Below are the code and all the weights of a small trained network. Each question names an input and a target symbol and asks about switching units off, where a switched-off unit gives its printed mean instead of its output.

import numpy as np


def w(rows, s, z=0):
    codes = np.array(rows[::2]) - 128.0
    scale = np.full(codes.shape[1], s)
    scale[-1] = z or s
    return codes * scale


def norm(h):
    return h / np.sqrt((h * h).mean(-1, keepdims=True) + 1e-5)


def f(y):
    return y / 2 * (1 + np.tanh(0.7978845608 * (y + 0.044715 * y**3)))


def softmax(a):
    e = np.exp(a - a.max(-1, keepdims=True))
    return e / e.sum(-1, keepdims=True)


def log_softmax(a):
    a = a - a.max(-1, keepdims=True)
    return a - np.log(np.exp(a).sum(-1, keepdims=True))


def net(x, mask):
    ids = ['ΓΛΠβζημτφ'.index(c) for c in x.split()]
    T = len(ids)
    res = E[ids] + P[:T]
    u = 0
    for l in range(2):
        q, k, v = (norm(res) @ M[l].T for M in (Q, K, V))
        z = softmax(np.where(np.tri(T) > 0, q @ k.T / 4**0.5, -1e9)) @ v
        res = res + np.where(mask[u], z, O[l][:, -1]) @ O[l][:, :-1]
        u += 1
        y = f(norm(res) @ A[l][:, :-1].T + A[l][:, -1])
        res = res + np.where(mask[u : u + 16], y, B[l][:, -1]) @ B[l][:, :-1]
        u += 16
    return log_softmax(norm(res)[-1] @ U[:, :-1].T + U[:, -1])


Q, K, V, O, A, B = {}, {}, {}, {}, {}, {}
E = w([
[184,91,151,142,105,179,153,126],'Γ',
[176,130,89,143,83,169,113,130],'Λ',
[145,137,146,130,42,185,111,68],'Π',
[165,169,131,135,16,164,126,170],'β',
[106,162,94,116,101,140,193,127],'ζ',
[125,200,173,214,188,2,110,85],'η',
[163,129,98,121,112,155,199,176],'μ',
[122,129,160,113,100,153,224,133],'τ',
[117,119,47,105,141,161,179,78],'φ',
],0.0006)
P = w([
[75,141,189,60,187,126,6,156],'0',
[208,199,91,83,114,180,190,93],'1',
[166,149,106,97,103,134,179,100],'2',
[90,129,83,200,116,193,156,123],'3',
[195,201,77,165,118,215,212,85],'4',
[196,162,86,114,93,130,205,73],'5',
[105,104,93,186,99,146,172,112],'6',
[150,188,62,190,110,244,206,106],'7',
[207,155,75,153,84,124,231,62],'8',
[123,99,84,162,78,111,181,97],'9',
[149,127,87,221,79,195,234,82],'10',
[201,128,70,171,79,155,255,72],'11',
],0.00037)
Q[0] = w([
[113,224,180,189,212,97,91,104],'L0H0',
[132,119,137,253,123,8,151,65],'L0H0',
[141,36,75,78,48,148,166,147],'L0H0',
[141,37,74,82,49,143,169,143],'L0H0',
],0.0042)
K[0] = w([
[97,84,148,17,101,202,95,183],'L0H0',
[26,158,216,36,215,104,3,176],'L0H0',
[151,175,110,236,163,51,155,72],'L0H0',
[145,176,113,231,168,54,151,74],'L0H0',
],0.0036)
V[0] = w([
[88,180,31,73,44,136,215,107],'L0H0',
[74,201,98,201,216,12,75,128],'L0H0',
[179,101,2,144,115,178,81,30],'L0H0',
[141,150,203,157,85,73,133,1],'L0H0',
],0.00093)
O[0] = w([
[127,102,218,125,135,102,10,162,255],'L0H0',
[180,196,179,194,81,199,188,88,26],'L0H0',
[91,175,206,136,247,95,104,137,213],'L0H0',
[86,94,139,128,114,163,107,5,131],'L0H0',
],0.0011)
A[0] = w([
[105,166,115,125,117,145,76,83,80],'L0N0',
[128,128,128,128,128,128,128,128,128],'L0N1',
[139,78,207,115,76,183,116,94,39],'L0N2',
[128,128,128,128,128,128,128,128,127],'L0N3',
[128,129,128,128,129,129,128,128,125],'L0N4',
[169,70,115,148,170,138,157,144,242],'L0N5',
[128,128,128,128,128,128,128,128,128],'L0N6',
[128,128,128,128,128,128,128,128,127],'L0N7',
[167,106,132,141,4,180,124,186,70],'L0N8',
[96,213,96,130,142,112,73,131,225],'L0N9',
[117,54,42,96,111,191,174,84,3],'L0N10',
[144,141,112,125,149,149,140,168,102],'L0N11',
[178,129,85,166,121,131,104,104,159],'L0N12',
[133,185,55,119,116,131,121,176,152],'L0N13',
[103,139,207,109,156,150,135,145,174],'L0N14',
[63,126,154,133,84,118,216,146,152],'L0N15',
],0.0014,0.00031)
B[0] = w([
[154,72,152,125,142,111,199,192,106],'L0N0',
[128,128,128,128,128,128,128,128,128],'L0N1',
[95,208,49,133,182,84,134,182,120],'L0N2',
[128,128,128,128,128,128,128,128,128],'L0N3',
[125,128,130,127,127,128,131,129,127],'L0N4',
[88,197,172,77,72,121,123,102,237],'L0N5',
[128,128,128,128,128,128,128,128,128],'L0N6',
[128,128,128,128,128,128,128,128,128],'L0N7',
[82,147,137,120,255,109,149,64,227],'L0N8',
[179,29,165,88,101,149,194,112,145],'L0N9',
[155,221,232,184,173,94,68,182,252],'L0N10',
[95,125,147,160,95,105,121,85,160],'L0N11',
[97,137,191,105,122,139,219,125,202],'L0N12',
[129,55,193,161,119,148,142,61,203],'L0N13',
[134,125,37,110,79,101,112,105,105],'L0N14',
[197,127,65,139,155,167,42,89,163],'L0N15',
],0.00098,0.00038)
Q[1] = w([
[168,225,146,247,145,180,234,65],'L1H0',
[99,39,113,2,107,72,30,184],'L1H0',
[225,197,171,113,119,109,205,57],'L1H0',
[204,150,161,37,112,81,148,90],'L1H0',
],0.0072)
K[1] = w([
[161,131,135,151,114,2,141,94],'L1H0',
[88,120,120,107,141,252,109,166],'L1H0',
[84,86,115,158,124,30,92,141],'L1H0',
[51,75,108,148,135,112,72,170],'L1H0',
],0.0071)
V[1] = w([
[101,146,119,110,253,105,139,119],'L1H0',
[69,225,131,113,96,125,77,95],'L1H0',
[96,94,64,108,110,138,164,51],'L1H0',
[155,93,224,132,149,155,59,74],'L1H0',
],0.0023)
O[1] = w([
[17,150,125,159,103,118,195,170,253],'L1H0',
[160,64,98,227,164,173,171,173,62],'L1H0',
[121,16,134,79,48,180,165,108,123],'L1H0',
[162,105,252,152,184,110,166,89,174],'L1H0',
],0.0024,0.00043)
A[1] = w([
[88,19,218,174,131,153,180,96,93],'L1N0',
[130,126,100,127,112,101,193,94,255],'L1N1',
[217,46,222,84,240,116,62,149,94],'L1N2',
[118,78,37,153,89,167,114,247,128],'L1N3',
[197,5,105,48,54,127,90,104,28],'L1N4',
[71,108,161,61,134,161,190,147,153],'L1N5',
[107,125,142,143,142,127,82,130,89],'L1N6',
[139,108,79,99,26,150,104,101,97],'L1N7',
[142,149,169,119,112,169,115,149,149],'L1N8',
[152,190,176,160,205,118,167,122,87],'L1N9',
[252,159,39,145,210,128,17,105,41],'L1N10',
[164,157,205,178,164,80,140,112,81],'L1N11',
[104,118,109,164,126,94,115,94,133],'L1N12',
[107,156,90,150,155,165,114,69,136],'L1N13',
[100,143,124,128,155,165,82,89,168],'L1N14',
[69,201,60,42,108,95,39,159,83],'L1N15',
],0.0021,0.0005)
B[1] = w([
[165,140,141,63,103,105,178,194,255],'L1N0',
[138,142,170,126,104,162,45,103,238],'L1N1',
[154,168,99,172,118,142,115,52,163],'L1N2',
[122,98,102,95,147,70,131,20,144],'L1N3',
[66,128,112,129,198,175,103,211,100],'L1N4',
[92,89,152,159,61,68,79,136,221],'L1N5',
[139,138,111,103,127,111,174,150,94],'L1N6',
[114,118,134,110,214,101,117,122,164],'L1N7',
[107,116,110,111,159,57,109,117,148],'L1N8',
[92,81,83,143,150,137,93,167,219],'L1N9',
[56,78,149,149,7,104,108,196,127],'L1N10',
[113,80,92,85,157,108,130,149,193],'L1N11',
[161,155,131,96,114,195,137,136,130],'L1N12',
[171,172,144,131,112,118,102,165,165],'L1N13',
[179,147,120,107,128,64,120,155,146],'L1N14',
[235,89,96,122,134,126,208,182,210],'L1N15',
],0.0017,0.0007)
U = w([
[182,191,213,85,175,93,55,37,140],'Γ',
[71,182,126,195,241,92,140,226,152],'Λ',
[87,51,15,92,135,111,171,36,155],'Π',
[229,25,179,184,166,183,197,129,59],'β',
[46,97,226,76,38,99,184,177,189],'ζ',
[104,202,93,162,90,140,178,75,7],'η',
[241,162,59,61,100,79,162,228,164],'μ',
[132,87,108,214,34,137,3,163,122],'τ',
[95,68,117,50,211,202,50,193,160],'φ',
],0.0053,0.0012)

Each question gives the input, a string of symbols that net reads in full, and the target symbol t.
The units are the heads (4 rows each of Q, K, V and O) and the neurons (one row each of A and B). Each row of codes is followed by its name. A weight is (code - 128) times the scale printed after its matrix; where a second scale follows, it is the last column's (O, A, B and U).
mask holds one flag per unit, layer by layer, with each layer's heads first. A switched-off unit (its flag False) gives its mean, the last column of its rows in O or B, instead of its output. The means were averaged over made-up inputs and are rounded, as every weight is.
A unit's drop is (log p(t) with every unit on - log p(t) with that unit switched off) / (log p(t) with every unit on - log p(t) with every unit switched off).
The circuit of an input: a set's keep is (log p(t) with only the set's units on - log p(t) with every unit switched off) / (log p(t) with every unit on - log p(t) with every unit switched off). Starting from the 12 units with the biggest drops (on a tie, the unit counted first), units are removed one at a time, each time the one whose removal leaves the highest keep (on an exact tie, the one counted first), for as long as the keep stays at least 0.8.
units of the circuit, in order: the units of the circuit, biggest drop first
unit that matters most: the unit with the biggest drop
k most important neurons: the k neurons with the biggest drops, biggest first
top k neurons in layer l: the k neurons of layer l with the biggest drops, biggest first
input μ φ Λ Λ β μ, target Γ: unit that matters most => L0H0
input φ ζ φ Λ Γ τ μ φ β Π Γ β, target β: units of the circuit, in order => L1H0; L0N8
input τ Γ β η β β, target φ: 3 most important neurons => L1N4; L0N10; L1N7
input Λ φ β β Γ μ μ ζ φ, target μ: units of the circuit, in order => L1H0; L0H0; L1N15
input η φ Π, target β: units of the circuit, in order => L1H0; L0H0
input Π μ β φ τ τ Λ φ Π, target Γ: 3 most important neurons => L0N10; L1N2; L0N8
input ζ μ τ β β, target Π: units of the circuit, in order => L1H0; L1N3; L0N10; L0N14
input τ Λ η Λ Γ Γ Π μ τ, target φ: 2 most important neurons => L1N4; L0N10
input Γ Π Π μ φ ζ φ μ μ Λ, target μ: units of the circuit, in order => L0H0; L1N15; L1H0
input Γ φ φ φ Λ β, target ζ: units of the circuit, in order => L0H0; L1H0
input β φ μ, target τ: units of the circuit, in order => L1H0; L1N10; L0H0; L1N2
input φ φ Π Π ζ τ β, target φ: 2 most important neurons => L0N8; L1N4
input φ β Γ τ μ Γ τ η μ ζ, target Λ: units of the circuit, in order => L0H0; L1H0
input φ φ Λ φ Π Λ φ Λ, target Γ: top 2 neurons in layer 0 => L0N10; L0N8
input τ τ β Λ φ μ β Π β, target τ: unit that matters most => L1H0
input φ μ Λ μ φ μ ζ φ ζ, target φ: 4 most important neurons => L0N10; L1N4; L0N2; L0N8
input Γ φ μ Λ τ φ τ β η φ Γ τ, target Π: top 3 neurons in layer 0 => L0N8; L0N10; L0N15
input Λ ζ μ, target Γ: 2 most important neurons => L0N9; L0N13
input Λ τ Λ, target Γ: 2 most important neurons => L0N9; L1N2
input φ β τ ζ η Π Γ μ, target Λ: units of the circuit, in order => L1H0
input Π μ τ Γ φ τ τ μ ζ Λ η Λ, target ζ: top 3 neurons in layer 1 => L1N0; L1N2; L1N15
input η φ τ Γ β Γ μ, target β: units of the circuit, in order => L1H0; L0H0
input ζ φ Π, target φ: 4 most important neurons => L0N10; L1N4; L0N9; L0N14
input Γ φ φ τ Γ Π η φ Γ φ η, target Π: 2 most important neurons => L0N10; L0N8
input Γ Λ Γ τ μ Γ, target Π: 2 most important neurons => L1N3; L0N14
input Γ η μ ζ, target Π: 2 most important neurons => L1N3; L0N8
input τ Γ τ μ φ Γ Γ Π φ, target Λ: top 2 neurons in layer 0 => L0N10; L0N9
input μ Λ τ φ τ β μ τ μ Λ Γ, target μ: unit that matters most => L0H0
input ζ μ Γ μ Γ μ τ η, target τ: top 2 neurons in layer 0 => L0N10; L0N8
input β Γ φ φ Λ η Λ φ Γ τ, target Γ: top 2 neurons in layer 0 => L0N10; L0N8
